Here is a tiny trained network, its code and every weight. The questions are about switching its units off for an input and a target symbol, where a switched-off unit gives its printed mean instead of its output.

import numpy as np


def w(rows, s, z=0):
    codes = np.array(rows[::2]) - 128.0
    scale = np.full(codes.shape[1], s)
    scale[-1] = z or s
    return codes * scale


def f(y):
    return np.maximum(y, 0)


def softmax(a):
    e = np.exp(a - a.max(-1, keepdims=True))
    return e / e.sum(-1, keepdims=True)


def log_softmax(a):
    a = a - a.max(-1, keepdims=True)
    return a - np.log(np.exp(a).sum(-1, keepdims=True))


def net(x, mask):
    ids = ['βδεζπω'.index(c) for c in x.split()]
    T = len(ids)
    res = E[ids] + P[:T]
    q, k, v = (res @ M[0].T for M in (Q, K, V))
    z = softmax(np.where(np.tri(T) > 0, q @ k.T / 4**0.5, -1e9)) @ v
    res = res + np.where(mask[0], z, O[0][:, -1]) @ O[0][:, :-1]
    y = f(res @ A[0][:, :-1].T + A[0][:, -1])
    res = res + np.where(mask[1:9], y, B[0][:, -1]) @ B[0][:, :-1]
    return log_softmax(res[-1] @ U[:, :-1].T + U[:, -1])


Q, K, V, O, A, B = {}, {}, {}, {}, {}, {}
E = w([
[77,249,130,177,35,119,146,100],'β',
[143,157,154,128,55,180,168,53],'δ',
[78,140,113,200,169,68,63,186],'ε',
[145,128,178,185,219,173,59,240],'ζ',
[63,116,118,151,41,49,150,113],'π',
[95,145,87,128,146,197,122,148],'ω',
],0.02)
P = w([
[158,88,56,91,166,98,176,97],'0',
[120,99,82,200,138,132,81,89],'1',
[81,113,122,119,128,161,195,133],'2',
[188,119,117,222,146,40,147,95],'3',
[151,58,96,143,142,163,118,170],'4',
[119,114,111,163,147,120,252,96],'5',
[151,101,81,188,122,150,107,122],'6',
[102,84,121,183,152,126,202,133],'7',
],0.013)
Q[0] = w([
[198,107,87,134,56,130,47,150],'H0',
[245,254,56,134,127,11,101,121],'H0',
[179,135,144,23,171,106,65,62],'H0',
[150,129,85,193,115,156,116,102],'H0',
],0.0085)
K[0] = w([
[62,79,108,67,42,254,29,147],'H0',
[160,69,97,185,86,169,53,108],'H0',
[73,90,169,227,57,166,90,122],'H0',
[181,79,43,145,134,114,146,158],'H0',
],0.0068)
V[0] = w([
[105,186,71,234,64,200,63,103],'H0',
[123,65,2,116,39,138,120,85],'H0',
[109,205,117,138,65,147,136,113],'H0',
[212,73,105,61,131,238,85,84],'H0',
],0.008)
O[0] = w([
[7,172,123,127,148,75,172,80,254],'H0',
[193,83,78,176,124,105,143,174,108],'H0',
[181,192,101,160,182,117,104,123,104],'H0',
[39,137,140,147,151,199,208,84,72],'H0',
],0.011,0.0047)
A[0] = w([
[11,165,146,75,134,144,133,110,147],'N0',
[43,106,53,114,32,75,186,99,119],'N1',
[100,150,107,76,159,128,100,149,111],'N2',
[86,38,176,162,129,91,173,197,179],'N3',
[115,208,73,139,148,127,63,76,203],'N4',
[136,87,202,151,124,2,141,87,255],'N5',
[126,35,162,183,124,124,226,131,121],'N6',
[87,142,99,165,183,178,59,95,169],'N7',
],0.007,0.0053)
B[0] = w([
[254,91,104,126,143,22,153,36,223],'N0',
[206,59,182,123,105,122,84,145,254],'N1',
[76,57,229,111,61,75,90,184,146],'N2',
[167,190,104,73,170,162,133,51,225],'N3',
[90,120,68,81,122,88,146,172,220],'N4',
[72,152,45,110,169,193,65,104,232],'N5',
[180,82,51,105,62,206,131,78,179],'N6',
[206,132,155,121,209,93,168,52,224],'N7',
],0.0071,0.0092)
U = w([
[233,211,146,154,105,75,142,199,9],'β',
[147,193,110,182,126,236,173,106,72],'δ',
[96,160,134,54,155,88,114,191,118],'ε',
[200,172,227,60,188,140,98,95,228],'ζ',
[169,136,129,98,98,188,34,187,63],'π',
[113,95,107,151,177,141,255,164,207],'ω',
],0.0061,0.0014)

Each question gives the input, a string of symbols that net reads in full, and the target symbol t.
The units are the heads (4 rows each of Q, K, V and O) and the neurons (one row each of A and B). Each row of codes is followed by its name. A weight is (code - 128) times the scale printed after its matrix; where a second scale follows, it is the last column's (O, A, B and U).
mask holds one flag per unit, heads first, then neurons. A switched-off unit (its flag False) gives its mean, the last column of its rows in O or B, instead of its output. The means were averaged over made-up inputs and are rounded, as every weight is.
A unit's drop is (log p(t) with every unit on - log p(t) with that unit switched off) / (log p(t) with every unit on - log p(t) with every unit switched off).
The circuit of an input: a set's keep is (log p(t) with only the set's units on - log p(t) with every unit switched off) / (log p(t) with every unit on - log p(t) with every unit switched off). Starting from all 9 units, units are removed one at a time, each time the one whose removal leaves the highest keep (on an exact tie, the one counted first), for as long as the keep stays at least 0.8.
circuit, biggest first: the units of the circuit, biggest drop first
k most important neurons: the k neurons with the biggest drops, biggest first
drop of u: that unit's drop, to one decimal
input β ζ ε ζ ε π, target π: 2 most important neurons => [N5; N1]
input β ω ω β β ζ π ω, target ε: circuit, biggest first => [H0; N4]
input δ β ζ ε, target ε: 2 most important neurons => [N5; N4]
input ω π π, target δ: 2 most important neurons => [N6; N3]
input ζ ζ π π ω ω ω, target ω: 2 most important neurons => [N3; N5]
input β ε β, target ε: circuit, biggest first => [H0; N4; N5]
input ζ π β, target ζ: circuit, biggest first => [H0; N0]
input ζ ω ω β ζ β π ε, target ζ: circuit, biggest first => [H0; N3]
input ζ ε ε, target ζ: most important neuron => [N0]
input ζ δ π, target ζ: 2 most important neurons => [N0; N1]
input ζ π ζ ζ ζ π, target ζ: circuit, biggest first => [H0; N1]
input ε ε ω, target π: 2 most important neurons => [N7; N0]
input δ β δ β δ, target ω: circuit, biggest first => [H0; N3]
input β π ω, target ε: 2 most important neurons => [N4; N0]
input ω ζ ζ δ ω π, target δ: 2 most important neurons => [N6; N5]
input β ω ω δ ω ζ ζ, target ω: circuit, biggest first => [H0]
input ζ ω ω π ε ζ δ ω, target ζ: 2 most important neurons => [N0; N4]
input π β ω, target β: drop of H0 => 0.6
input ω ζ ε ζ ω β ζ, target δ: drop of H0 => 0.8
input ω ω ζ δ, target δ: drop of N5 => 0.2
